Here is a tiny trained network, its code and every weight. The questions are about switching its units off for an input and a class, where a switched-off unit gives its printed mean instead of its output.

import numpy as np


def w(rows, s, z=0):
    codes = np.array(rows[::2]) - 128.0
    scale = np.full(codes.shape[1], s)
    scale[-1] = z or s
    return codes * scale


def f(y):
    return y / 2 * (1 + np.tanh(0.7978845608 * (y + 0.044715 * y**3)))


def log_softmax(a):
    a = a - a.max(-1, keepdims=True)
    return a - np.log(np.exp(a).sum(-1, keepdims=True))


def net(x, mask):
    res = np.array(x, float).reshape(1, 5) / 4 @ E
    y = f(res @ A[0][:, :-1].T + A[0][:, -1])
    res = res + np.where(mask, y, B[0][:, -1]) @ B[0][:, :-1]
    return log_softmax(res[-1] @ U[:, :-1].T + U[:, -1])


A, B = {}, {}
E = w([
[135,125,130,121,132,131,129],'x0',
[136,136,238,245,254,206,135],'x1',
[15,19,170,74,161,227,66],'x2',
[128,127,128,129,128,129,130],'x3',
[110,165,237,164,5,247,217],'x4',
],0.0087)
A[0] = w([
[155,130,128,147,204,107,105,127],'n0',
[194,163,37,104,205,35,113,202],'n1',
[79,154,116,41,26,134,150,153],'n2',
[213,218,61,78,42,85,194,165],'n3',
[151,134,53,37,33,88,124,221],'n4',
[199,175,44,82,124,7,140,203],'n5',
[151,159,191,184,101,218,182,116],'n6',
[95,47,93,146,221,80,36,235],'n7',
[51,134,92,110,173,113,101,157],'n8',
[146,82,2,40,142,46,80,244],'n9',
[171,163,100,195,229,94,110,183],'n10',
[213,228,144,168,41,111,214,180],'n11',
[105,91,73,20,23,123,154,244],'n12',
[76,69,35,64,125,55,62,154],'n13',
[238,212,128,208,119,92,186,206],'n14',
[64,77,144,93,32,216,134,199],'n15',
[233,234,114,179,132,47,222,253],'n16',
],0.0091,0.0072)
B[0] = w([
[226,102,74,131,216,86,116,166],'n0',
[40,222,181,74,221,136,234,227],'n1',
[79,2,66,234,48,121,53,179],'n2',
[81,38,234,237,72,72,220,217],'n3',
[11,50,220,205,81,71,170,213],'n4',
[17,165,213,130,196,137,245,228],'n5',
[121,194,218,97,42,215,159,181],'n6',
[123,106,82,15,241,177,83,227],'n7',
[73,90,77,94,187,120,74,162],'n8',
[3,196,193,43,165,102,193,239],'n9',
[238,172,75,111,228,127,158,201],'n10',
[220,90,234,227,38,87,59,220],'n11',
[17,28,38,212,26,22,63,210],'n12',
[41,144,51,34,129,124,36,204],'n13',
[238,228,150,117,93,69,125,224],'n14',
[20,81,108,160,65,170,200,181],'n15',
[241,227,212,137,157,52,241,250],'n16',
],0.0079,0.02)
U = w([
[20,155,236,135,153,218,240,254],'0',
[172,58,164,224,31,24,107,33],'1',
[29,127,13,27,110,45,41,74],'2',
[91,33,10,197,3,180,45,21],'3',
[236,227,54,79,216,42,183,25],'4',
[254,223,182,122,24,179,90,23],'5',
[163,71,51,56,245,237,26,214],'6',
],0.008,0.0068)

Each question gives the input, the list of numbers given to net, and the class t.
The units are the neurons (one row each of A and B). Each row of codes is followed by its name. A weight is (code - 128) times the scale printed after its matrix; where a second scale follows, it is the last column's (A, B and U).
mask holds one flag per neuron, in row order. A switched-off neuron (its flag False) gives its mean, the last column of its row in B, instead of its output. The means were averaged over made-up inputs and are rounded, as every weight is.
A unit's drop is (log p(t) with every unit on - log p(t) with that unit switched off) / (log p(t) with every unit on - log p(t) with every unit switched off).
The circuit of an input: a set's keep is (log p(t) with only the set's units on - log p(t) with every unit switched off) / (log p(t) with every unit on - log p(t) with every unit switched off). Starting from the 12 units with the biggest drops (on a tie, the unit counted first), units are removed one at a time, each time the one whose removal leaves the highest keep (on an exact tie, the one counted first), for as long as the keep stays at least 0.8.
units of the circuit, in order: the units of the circuit, biggest drop first
most important unit: the unit with the biggest drop
k most important neurons: the k neurons with the biggest drops, biggest first
drop when u is switched off: that unit's drop, to one decimal
input [-1,6,0,8,0], class 4: most important unit => n11
input [-8,-4,1,7,-1], class 2: units of the circuit, in order => [n12 n16]
input [-2,0,-2,5,1], class 1: units of the circuit, in order => [n9 n1]
input [-3,-8,1,1,-2], class 2: 4 most important neurons => [n12 n13 n16 n2]
input [1,7,0,-6,-8], class 4: 2 most important neurons => [n10 n1]
input [1,6,-8,-2,1], class 5: 2 most important neurons => [n11 n6]
input [2,4,-8,-4,0], class 4: 2 most important neurons => [n16 n10]
input [1,-2,-8,-7,1], class 1: 2 most important neurons => [n11 n14]
input [7,1,1,4,-2], class 6: drop when n16 is switched off => 0.2
input [2,8,5,7,-1], class 6: drop when n6 is switched off => 0.0
input [2,-6,0,-3,5], class 1: drop when n3 is switched off => 0.1
input [-7,1,-5,2,7], class 5: drop when n12 is switched off => 0.1
